Below is a small trained network, with its code and all its weights. Each question gives an input and a target symbol and asks what happens when units are switched off, that is, made to give their printed mean instead of their output.

import numpy as np


def w(rows, s, z=0):
    codes = np.array(rows[::2]) - 128.0
    scale = np.full(codes.shape[1], s)
    scale[-1] = z or s
    return codes * scale


def norm(h):
    return h / np.sqrt((h * h).mean(-1, keepdims=True) + 1e-5)


def f(y):
    return np.maximum(y, 0)


def softmax(a):
    e = np.exp(a - a.max(-1, keepdims=True))
    return e / e.sum(-1, keepdims=True)


def log_softmax(a):
    a = a - a.max(-1, keepdims=True)
    return a - np.log(np.exp(a).sum(-1, keepdims=True))


def net(x, mask):
    ids = ['ΔΘΞΠΣΦΨΩαβγεζλμτ'.index(c) for c in x.split()]
    T = len(ids)
    res = E[ids] + P[:T]
    u = 0
    for l in range(2):
        r = norm(res)
        for j in range(2):
            rows = slice(4 * j, 4 * j + 4)
            q, k, v = (r @ M[l][rows].T for M in (Q, K, V))
            z = softmax(np.where(np.tri(T) > 0, q @ k.T / 4**0.5, -1e9)) @ v
            o = O[l][rows]
            res = res + np.where(mask[u + j], z, o[:, -1]) @ o[:, :-1]
        u += 2
        y = f(norm(res) @ A[l][:, :-1].T + A[l][:, -1])
        res = res + np.where(mask[u : u + 4], y, B[l][:, -1]) @ B[l][:, :-1]
        u += 4
    return log_softmax(norm(res)[-1] @ U[:, :-1].T + U[:, -1])


Q, K, V, O, A, B = {}, {}, {}, {}, {}, {}
E = w([
[130,158,137],'Δ',
[119,125,122],'Θ',
[162,98,150],'Ξ',
[166,130,111],'Π',
[137,100,139],'Σ',
[133,148,99],'Φ',
[102,138,106],'Ψ',
[130,116,121],'Ω',
[125,178,96],'α',
[148,151,96],'β',
[152,132,90],'γ',
[127,134,61],'ε',
[148,109,136],'ζ',
[144,3,103],'λ',
[159,105,140],'μ',
[88,197,142],'τ',
],0.022)
P = w([
[51,132,179],'0',
[208,224,73],'1',
[222,221,78],'2',
[220,191,124],'3',
[114,243,140],'4',
[201,168,141],'5',
[197,164,132],'6',
[199,159,119],'7',
[206,169,109],'8',
[127,255,159],'9',
[225,176,113],'10',
[174,155,103],'11',
],0.0083)
Q[0] = w([
[185,170,146],'L0H1',
[145,30,57],'L0H1',
[93,168,130],'L0H1',
[175,38,113],'L0H1',
[83,40,173],'L0H2',
[194,120,238],'L0H2',
[1,43,186],'L0H2',
[134,195,78],'L0H2',
],0.01)
K[0] = w([
[209,133,155],'L0H1',
[149,27,159],'L0H1',
[121,188,154],'L0H1',
[45,2,58],'L0H1',
[131,212,123],'L0H2',
[212,149,104],'L0H2',
[226,241,135],'L0H2',
[41,3,201],'L0H2',
],0.0089)
V[0] = w([
[104,88,77],'L0H1',
[146,208,126],'L0H1',
[165,131,75],'L0H1',
[211,66,168],'L0H1',
[5,117,165],'L0H2',
[52,129,160],'L0H2',
[103,122,76],'L0H2',
[154,180,83],'L0H2',
],0.013)
O[0] = w([
[254,64,118,113],'L0H1',
[45,125,96,154],'L0H1',
[148,160,123,214],'L0H1',
[145,196,92,254],'L0H1',
[106,93,148,52],'L0H2',
[137,164,154,73],'L0H2',
[138,59,112,112],'L0H2',
[33,126,35,89],'L0H2',
],0.0099,0.0057)
A[0] = w([
[82,77,78,141],'L0N1',
[3,245,194,97],'L0N2',
[159,218,106,124],'L0N3',
[168,125,195,253],'L0N4',
],0.011,0.004)
B[0] = w([
[171,169,156,148],'L0N1',
[250,131,68,232],'L0N2',
[81,25,96,254],'L0N3',
[34,215,2,215],'L0N4',
],0.0072,0.0074)
Q[1] = w([
[24,44,219],'L1H1',
[129,182,16],'L1H1',
[155,138,155],'L1H1',
[139,170,5],'L1H1',
[74,176,206],'L1H2',
[92,125,106],'L1H2',
[140,75,227],'L1H2',
[195,212,20],'L1H2',
],0.016)
K[1] = w([
[177,172,4],'L1H1',
[125,111,253],'L1H1',
[90,83,71],'L1H1',
[139,49,237],'L1H1',
[17,71,141],'L1H2',
[175,142,212],'L1H2',
[22,168,78],'L1H2',
[238,71,117],'L1H2',
],0.014)
V[1] = w([
[62,22,62],'L1H1',
[167,197,11],'L1H1',
[27,107,117],'L1H1',
[135,133,208],'L1H1',
[127,84,89],'L1H2',
[192,64,109],'L1H2',
[152,140,128],'L1H2',
[204,10,103],'L1H2',
],0.013)
O[1] = w([
[41,100,95,113],'L1H1',
[128,250,60,128],'L1H1',
[78,118,156,107],'L1H1',
[197,80,199,134],'L1H1',
[115,98,98,174],'L1H2',
[128,90,62,231],'L1H2',
[157,93,115,157],'L1H2',
[189,78,25,254],'L1H2',
],0.015,0.0091)
A[1] = w([
[2,201,144,50],'L1N1',
[107,65,212,51],'L1N2',
[54,190,130,3],'L1N3',
[201,50,82,142],'L1N4',
],0.0081,0.0022)
B[1] = w([
[29,150,248,149],'L1N1',
[121,83,116,146],'L1N2',
[80,119,153,140],'L1N3',
[166,169,125,255],'L1N4',
],0.013,0.0066)
U = w([
[170,97,78,255],'Δ',
[110,55,185,99],'Θ',
[177,176,124,168],'Ξ',
[92,249,77,138],'Π',
[205,126,209,154],'Σ',
[46,44,138,64],'Φ',
[94,54,143,53],'Ψ',
[157,54,209,111],'Ω',
[58,124,131,103],'α',
[32,121,111,96],'β',
[123,115,81,81],'γ',
[123,102,86,149],'ε',
[177,169,171,98],'ζ',
[187,111,61,17],'λ',
[196,234,138,45],'μ',
[141,100,102,166],'τ',
],0.019,0.0075)

Each question gives the input, a string of symbols that net reads in full, and the target symbol t.
The units are the heads (4 rows each of Q, K, V and O) and the neurons (one row each of A and B). Each row of codes is followed by its name. A weight is (code - 128) times the scale printed after its matrix; where a second scale follows, it is the last column's (O, A, B and U).
mask holds one flag per unit, layer by layer, with each layer's heads first. A switched-off unit (its flag False) gives its mean, the last column of its rows in O or B, instead of its output. The means were averaged over made-up inputs and are rounded, as every weight is.
A unit's drop is (log p(t) with every unit on - log p(t) with that unit switched off) / (log p(t) with every unit on - log p(t) with every unit switched off).
The circuit of an input: a set's keep is (log p(t) with only the set's units on - log p(t) with every unit switched off) / (log p(t) with every unit on - log p(t) with every unit switched off). Starting from all 12 units, units are removed one at a time, each time the one whose removal leaves the highest keep (on an exact tie, the one counted first), for as long as the keep stays at least 0.8.
units of the circuit, in order: the units of the circuit, biggest drop first
unit that matters most: the unit with the biggest drop
k most important neurons: the k neurons with the biggest drops, biggest first
which heads matter: for each layer, one digit per head in row order, 1 if its drop is at least 0.15 and else 0, layers parted by /
drop of u: that unit's drop, to one decimal
input Ω τ μ Π Σ γ Π Π, target Ω: units of the circuit, in order : (L1H1, L0H2)
input μ Σ Ξ, target μ: units of the circuit, in order : (L0H2, L0N4, L1H2)
input Ω Π μ Φ, target Ω: units of the circuit, in order : (L0H2, L1H1)
input Ω α ε, target Ω: units of the circuit, in order : (L1H1, L0H2)
input β β Σ γ, target β: units of the circuit, in order : (L0H1, L1H1)
input Ω μ β Σ Π, target Ω: units of the circuit, in order : (L0H2, L1H1)
input Ω Π Θ, target Ω: units of the circuit, in order : (L1H1, L0H2)
input μ Ω Φ Φ, target μ: units of the circuit, in order : (L0H2, L1H2)
input Σ Π Δ, target Σ: unit that matters most : L0H2
input β Σ Π Σ Π, target β: which heads matter : 10 / 10
input Ω Π Ω β Π Π Π Π Π Δ, target Ω: units of the circuit, in order : (L0H2, L1H1)
input Π μ ζ Θ Ω Π β, target Π: which heads matter : 00 / 00
input Ω ζ Π Σ Φ Ψ Θ β τ, target Ω: which heads matter : 11 / 10
input Π λ Σ Π λ β Π Ω Ξ γ β, target Π: units of the circuit, in order : (L1H1)
input Φ β Π Π β Π, target Φ: units of the circuit, in order : (L0H1, L1H1)
input Σ Π τ, target Σ: units of the circuit, in order : (L0H2, L1H1)
input μ μ Θ, target μ: which heads matter : 01 / 11
input Ω α Ω Π Π Φ Σ, target Ω: 2 most important neurons : (L0N2, L0N3)
input Σ μ Ξ β ζ, target Σ: drop of L0H2 : 1.5
input μ Π β τ, target μ: unit that matters most : L0H2
input Σ Σ Θ Ξ, target Σ: drop of L0H1 : 0.2
input Ω μ Π β Π Σ, target Ω: drop of L0H2 : 1.1
